Each matrix below, up to rounding, moves points onto a flat space through zero. How many dimensions does that space have?
[[ 0.628 -0.157  0.325  0.063  0.303 -0.086]
 [-0.157  0.402 -0.044 -0.419  0.102 -0.168]
 [ 0.325 -0.044  0.523 -0.066 -0.250 -0.274]
 [ 0.063 -0.419 -0.066  0.463 -0.098  0.236]
 [ 0.303  0.102 -0.250 -0.098  0.748  0.119]
 [-0.086 -0.168 -0.274  0.236  0.119  0.236]]
 | 3

[[ 0.743 -0.090 -0.118  0.176 -0.032 -0.370]
 [-0.090  0.853  0.171  0.103 -0.247 -0.128]
 [-0.118  0.171  0.557  0.004  0.418 -0.171]
 [ 0.176  0.103  0.004  0.864  0.107  0.253]
 [-0.032 -0.247  0.418  0.107  0.516 -0.044]
 [-0.370 -0.128 -0.171  0.253 -0.044  0.467]]
 | 4

[[ 0.438 -0.357 -0.176  0.138 -0.228  0.129]
 [-0.357  0.301  0.133 -0.024  0.225 -0.117]
 [-0.176  0.133  0.816  0.096 -0.239  0.188]
 [ 0.138 -0.024  0.096  0.931  0.188  0.003]
 [-0.228  0.225 -0.239  0.188  0.390 -0.206]
 [ 0.129 -0.117  0.188  0.003 -0.206  0.124]]
 | 3

[[ 0.509 -0.367 -0.027  0.083 -0.206  0.255]
 [-0.367  0.353  0.133  0.183  0.060 -0.197]
 [-0.027  0.133  0.147  0.309 -0.104 -0.030]
 [ 0.083  0.183  0.309  0.688 -0.280  0.007]
 [-0.206  0.060 -0.104 -0.280  0.174 -0.090]
 [ 0.255 -0.197 -0.030  0.007 -0.090  0.130]]
 | 2

[[ 0.735  0.042 -0.246  0.038 -0.334  0.139]
 [ 0.042  0.846  0.174 -0.153 -0.164 -0.220]
 [-0.246  0.174  0.647  0.170 -0.112  0.310]
 [ 0.038 -0.153  0.170  0.849 -0.167 -0.216]
 [-0.334 -0.164 -0.112 -0.167  0.260 -0.116]
 [ 0.139 -0.220  0.310 -0.216 -0.116  0.663]]
 | 4

[[ 0.833 -0.145 -0.102  0.284 -0.164 -0.021]
 [-0.145  0.589 -0.341 -0.053 -0.274  0.163]
 [-0.102 -0.341  0.714 -0.092 -0.217  0.148]
 [ 0.284 -0.053 -0.092  0.204  0.139  0.225]
 [-0.164 -0.274 -0.217  0.139  0.778  0.064]
 [-0.021  0.163  0.148  0.225  0.064  0.883]]
 | 4

[[ 0.308 -0.383  0.158 -0.030  0.172  0.108]
 [-0.383  0.504 -0.062 -0.037 -0.276 -0.149]
 [ 0.158 -0.062  0.883  0.003 -0.258 -0.088]
 [-0.030 -0.037  0.003  0.981  0.042 -0.121]
 [ 0.172 -0.276 -0.258  0.042  0.249  0.114]
 [ 0.108 -0.149 -0.088 -0.121  0.114  0.075]]
 | 3

[[ 0.782 -0.214 -0.036  0.326  0.131 -0.010]
 [-0.214  0.478 -0.178  0.151  0.029  0.385]
 [-0.036 -0.178  0.403 -0.249  0.382 -0.006]
 [ 0.326  0.151 -0.249  0.324 -0.074  0.149]
 [ 0.131  0.029  0.382 -0.074  0.579  0.273]
 [-0.010  0.385 -0.006  0.149  0.273  0.434]]
 | 3

[[ 0.892 -0.236  0.033 -0.051  0.113  0.155]
 [-0.236  0.420  0.255 -0.174  0.232  0.196]
 [ 0.033  0.255  0.450  0.201  0.010  0.375]
 [-0.051 -0.174  0.201  0.912  0.038 -0.073]
 [ 0.113  0.232  0.010  0.038  0.878 -0.197]
 [ 0.155  0.196  0.375 -0.073 -0.197  0.448]]
 | 4

[[ 0.297 -0.266  0.027 -0.068  0.300  0.207]
 [-0.266  0.653 -0.345 -0.111 -0.112  0.108]
 [ 0.027 -0.345  0.250  0.126 -0.093 -0.208]
 [-0.068 -0.111  0.126  0.086 -0.132 -0.169]
 [ 0.300 -0.112 -0.093 -0.132  0.360  0.319]
 [ 0.207  0.108 -0.208 -0.169  0.319  0.353]]
 | 2

[[ 0.017 -0.065 -0.033  0.080 -0.049 -0.047]
 [-0.065  0.254  0.128 -0.313  0.193  0.184]
 [-0.033  0.128  0.065 -0.158  0.097  0.093]
 [ 0.080 -0.313 -0.158  0.385 -0.238 -0.227]
 [-0.049  0.193  0.097 -0.238  0.147  0.140]
 [-0.047  0.184  0.093 -0.227  0.140  0.133]]
 | 1

[[ 0.059 -0.210 -0.083  0.038 -0.045 -0.035]
 [-0.210  0.746  0.293 -0.133  0.161  0.126]
 [-0.083  0.293  0.115 -0.052  0.063  0.049]
 [ 0.038 -0.133 -0.052  0.024 -0.029 -0.022]
 [-0.045  0.161  0.063 -0.029  0.035  0.027]
 [-0.035  0.126  0.049 -0.022  0.027  0.021]]
 | 1

[[ 0.377 -0.454 -0.046 -0.128 -0.061  0.081]
 [-0.454  0.637 -0.082 -0.042 -0.087 -0.095]
 [-0.046 -0.082  0.920  0.102 -0.106 -0.207]
 [-0.128 -0.042  0.102  0.527  0.469  0.024]
 [-0.061 -0.087 -0.106  0.469  0.468  0.079]
 [ 0.081 -0.095 -0.207  0.024  0.079  0.071]]
 | 3

[[ 0.886  0.112  0.112  0.095 -0.024 -0.258]
 [ 0.112  0.891 -0.109 -0.093  0.023  0.252]
 [ 0.112 -0.109  0.890 -0.093  0.023  0.253]
 [ 0.095 -0.093 -0.093  0.920  0.020  0.215]
 [-0.024  0.023  0.023  0.020  0.995 -0.054]
 [-0.258  0.252  0.253  0.215 -0.054  0.418]]
 | 5

[[ 0.311 -0.069  0.008  0.164 -0.260 -0.339]
 [-0.069  0.119  0.222  0.132  0.002  0.183]
 [ 0.008  0.222  0.481  0.366 -0.126  0.224]
 [ 0.164  0.132  0.366  0.360 -0.227 -0.004]
 [-0.260  0.002 -0.126 -0.227  0.247  0.225]
 [-0.339  0.183  0.224 -0.004  0.225  0.483]]
 | 2

[[ 0.793  0.030  0.157 -0.050 -0.019  0.369]
 [ 0.030  0.956 -0.028  0.180  0.086 -0.021]
 [ 0.157 -0.028  0.880  0.060  0.025 -0.275]
 [-0.050  0.180  0.060  0.233 -0.370 -0.056]
 [-0.019  0.086  0.025 -0.370  0.821 -0.036]
 [ 0.369 -0.021 -0.275 -0.056 -0.036  0.317]]
 | 4

[[ 0.037 -0.068  0.010  0.172  0.007  0.035]
 [-0.068  0.995  0.001  0.012  0.000  0.003]
 [ 0.010  0.001  1.000 -0.002  0.000  0.000]
 [ 0.172  0.012 -0.002  0.969 -0.001 -0.006]
 [ 0.007  0.000  0.000 -0.001  1.000  0.000]
 [ 0.035  0.003  0.000 -0.006  0.000  0.999]]
 | 5

[[ 0.838  0.033 -0.216 -0.157  0.225 -0.114]
 [ 0.033  0.190  0.165  0.208  0.190 -0.214]
 [-0.216  0.165  0.542  0.002  0.401  0.118]
 [-0.157  0.208  0.002  0.443 -0.047 -0.420]
 [ 0.225  0.190  0.401 -0.047  0.496  0.019]
 [-0.114 -0.214  0.118 -0.420  0.019  0.492]]
 | 3

[[ 0.930 -0.039  0.207 -0.010 -0.077 -0.121]
 [-0.039  0.917  0.008  0.085 -0.229 -0.121]
 [ 0.207  0.008  0.198  0.189 -0.101  0.263]
 [-0.010  0.085  0.189  0.865  0.264  0.062]
 [-0.077 -0.229 -0.101  0.264  0.347 -0.297]
 [-0.121 -0.121  0.263  0.062 -0.297  0.743]]
 | 4

[[ 0.391  0.034 -0.138  0.305  0.039  0.352]
 [ 0.034  0.828 -0.013 -0.039 -0.370  0.048]
 [-0.138 -0.013  0.966  0.067 -0.035  0.088]
 [ 0.305 -0.039  0.067  0.845 -0.066 -0.167]
 [ 0.039 -0.370 -0.035 -0.066  0.199  0.124]
 [ 0.352  0.048  0.088 -0.167  0.124  0.770]]
 | 4
